Below are the code and all the weights of a small trained network. Each question names an input and a target symbol and asks about switching units off, where a switched-off unit gives its printed mean instead of its output.

import numpy as np


def w(rows, s, z=0):
    codes = np.array(rows[::2]) - 128.0
    scale = np.full(codes.shape[1], s)
    scale[-1] = z or s
    return codes * scale


def f(y):
    return y / 2 * (1 + np.tanh(0.7978845608 * (y + 0.044715 * y**3)))


def softmax(a):
    e = np.exp(a - a.max(-1, keepdims=True))
    return e / e.sum(-1, keepdims=True)


def log_softmax(a):
    a = a - a.max(-1, keepdims=True)
    return a - np.log(np.exp(a).sum(-1, keepdims=True))


def net(x, mask):
    ids = ['ΓΔΘΛΠΦαεζηξστω'.index(c) for c in x.split()]
    T = len(ids)
    res = E[ids] + P[:T]
    r = res
    for j in range(2):
        rows = slice(3 * j, 3 * j + 3)
        q, k, v = (r @ M[0][rows].T for M in (Q, K, V))
        z = softmax(np.where(np.tri(T) > 0, q @ k.T / 3**0.5, -1e9)) @ v
        o = O[0][rows]
        res = res + np.where(mask[j], z, o[:, -1]) @ o[:, :-1]
    y = f(res @ A[0][:, :-1].T + A[0][:, -1])
    res = res + np.where(mask[2:18], y, B[0][:, -1]) @ B[0][:, :-1]
    return log_softmax(res[-1] @ U[:, :-1].T + U[:, -1])


Q, K, V, O, A, B = {}, {}, {}, {}, {}, {}
E = w([
[196,100,125,118],'Γ',
[169,52,71,44],'Δ',
[164,89,98,70],'Θ',
[53,21,130,105],'Λ',
[53,125,227,120],'Π',
[155,111,183,173],'Φ',
[150,7,140,230],'α',
[114,103,119,112],'ε',
[162,104,184,64],'ζ',
[210,132,194,92],'η',
[174,111,136,120],'ξ',
[171,74,190,99],'σ',
[193,136,142,177],'τ',
[143,129,87,238],'ω',
],0.017)
P = w([
[247,91,163,160],'0',
[99,129,94,139],'1',
[114,118,86,132],'2',
[108,128,73,160],'3',
[124,121,79,135],'4',
[135,126,78,135],'5',
[134,122,77,140],'6',
],0.012)
Q[0] = w([
[80,106,125,140],'head 0',
[195,117,87,141],'head 0',
[89,177,95,136],'head 0',
[135,126,86,148],'head 1',
[3,121,191,116],'head 1',
[88,192,56,103],'head 1',
],0.014)
K[0] = w([
[43,78,128,147],'head 0',
[237,73,168,129],'head 0',
[140,164,155,114],'head 0',
[167,122,134,112],'head 1',
[10,162,88,81],'head 1',
[149,172,149,102],'head 1',
],0.014)
V[0] = w([
[107,122,2,163],'head 0',
[177,180,165,229],'head 0',
[173,168,226,173],'head 0',
[137,140,93,110],'head 1',
[143,80,177,55],'head 1',
[146,144,125,66],'head 1',
],0.0097)
O[0] = w([
[202,78,173,142,20],'head 0',
[208,99,28,183,229],'head 0',
[97,199,6,156,253],'head 0',
[209,149,254,171,79],'head 1',
[243,242,222,41,251],'head 1',
[135,224,250,10,81],'head 1',
],0.0077,0.0046)
A[0] = w([
[197,18,161,159,163],'neuron 0',
[163,4,124,134,92],'neuron 1',
[120,97,86,179,105],'neuron 2',
[171,191,43,188,193],'neuron 3',
[187,149,231,15,102],'neuron 4',
[233,61,103,192,41],'neuron 5',
[50,198,208,106,219],'neuron 6',
[106,64,87,24,156],'neuron 7',
[162,173,169,52,120],'neuron 8',
[13,249,54,130,180],'neuron 9',
[205,182,118,65,102],'neuron 10',
[76,80,89,136,179],'neuron 11',
[208,133,172,216,254],'neuron 12',
[41,49,203,169,214],'neuron 13',
[164,102,105,141,132],'neuron 14',
[11,164,255,73,136],'neuron 15',
],0.0079,0.0038)
B[0] = w([
[66,168,135,156,186],'neuron 0',
[96,172,107,119,182],'neuron 1',
[171,108,122,130,179],'neuron 2',
[113,115,187,118,253],'neuron 3',
[43,146,140,89,181],'neuron 4',
[145,126,136,142,203],'neuron 5',
[155,85,86,131,151],'neuron 6',
[143,154,220,215,154],'neuron 7',
[119,115,71,126,165],'neuron 8',
[174,190,165,79,192],'neuron 9',
[109,203,142,140,184],'neuron 10',
[106,42,155,149,166],'neuron 11',
[47,111,150,2,180],'neuron 12',
[199,84,102,156,163],'neuron 13',
[196,130,125,115,162],'neuron 14',
[149,117,116,181,161],'neuron 15',
],0.0083,0.015)
U = w([
[211,95,183,81,82],'Γ',
[50,131,174,126,164],'Δ',
[107,114,133,73,133],'Θ',
[14,189,71,187,67],'Λ',
[118,166,137,203,160],'Π',
[197,98,121,95,69],'Φ',
[230,100,116,147,30],'α',
[141,70,253,123,168],'ε',
[131,150,146,138,81],'ζ',
[123,211,87,195,5],'η',
[192,132,180,142,74],'ξ',
[136,186,133,191,8],'σ',
[242,86,158,129,203],'τ',
[69,90,46,154,230],'ω',
],0.0074,0.0022)

Each question gives the input, a string of symbols that net reads in full, and the target symbol t.
The units are the heads (3 rows each of Q, K, V and O) and the neurons (one row each of A and B). Each row of codes is followed by its name. A weight is (code - 128) times the scale printed after its matrix; where a second scale follows, it is the last column's (O, A, B and U).
mask holds one flag per unit, heads first, then neurons. A switched-off unit (its flag False) gives its mean, the last column of its rows in O or B, instead of its output. The means were averaged over made-up inputs and are rounded, as every weight is.
A unit's drop is (log p(t) with every unit on - log p(t) with that unit switched off) / (log p(t) with every unit on - log p(t) with every unit switched off).
The circuit of an input: a set's keep is (log p(t) with only the set's units on - log p(t) with every unit switched off) / (log p(t) with every unit on - log p(t) with every unit switched off). Starting from the 12 units with the biggest drops (on a tie, the unit counted first), units are removed one at a time, each time the one whose removal leaves the highest keep (on an exact tie, the one counted first), for as long as the keep stays at least 0.8.
units of the circuit, in order: the units of the circuit, biggest drop first
top k neurons: the k neurons with the biggest drops, biggest first
heads that matter: for each layer, one digit per head in row order, 1 if its drop is at least 0.15 and else 0, layers parted by /
drop when u is switched off: that unit's drop, to one decimal
input Δ ζ Δ ω τ τ Γ, target Δ: heads that matter	11
input ω Λ ω Δ ω Γ Π, target ε: heads that matter	10
input ω ω ω Π η τ, target ω: heads that matter	01
input τ ω α α ω α ζ, target ω: units of the circuit, in order	head 1
input Δ Δ ω, target Δ: units of the circuit, in order	head 1; head 0; neuron 4; neuron 12
input τ Π Θ α, target ω: heads that matter	01
input η ε ω η, target η: heads that matter	11
input η ξ Γ τ ξ, target η: units of the circuit, in order	head 0; neuron 12
input Γ Λ Γ ξ Γ α, target ω: heads that matter	01
input Δ ε ω Δ, target Δ: units of the circuit, in order	neuron 4; head 0; head 1
input ω α Λ Λ ω, target ω: units of the circuit, in order	head 1; neuron 11
input η Φ ω α Π ζ η, target η: top 3 neurons	neuron 10; neuron 12; neuron 11
input Δ σ ξ, target Δ: units of the circuit, in order	neuron 4; head 1; head 0
input Δ ζ η ζ η, target Δ: units of the circuit, in order	neuron 4; head 1; head 0
input ω ζ σ Δ, target ω: units of the circuit, in order	head 1
input η η Θ Θ, target η: units of the circuit, in order	head 1; head 0; neuron 12
input Δ Λ σ Δ Π Λ Γ, target Δ: units of the circuit, in order	neuron 4; head 0; head 1; neuron 10
input η η τ, target η: units of the circuit, in order	head 0; head 1
input η Π Φ τ, target η: top 3 neurons	neuron 10; neuron 11; neuron 12
input ω σ σ ω Θ Λ, target ε: top 2 neurons	neuron 7; neuron 13
input Φ α ε α Φ, target ω: top neuron	neuron 9
input Δ ω Θ, target Δ: units of the circuit, in order	neuron 4; head 0; head 1
input Δ ω Θ ω τ, target Δ: top 2 neurons	neuron 4; neuron 12
input ω ε η τ Θ, target ω: top 3 neurons	neuron 9; neuron 1; neuron 11
input Δ ω Θ ω σ ω ξ, target Δ: drop when head 0 is switched off	0.6
input Δ Θ Γ σ, target Δ: drop when head 0 is switched off	0.5
input ω Π τ τ ε Δ Δ, target ω: top neuron	neuron 1
input ω ω α ω σ η, target ω: drop when neuron 9 is switched off	0.2
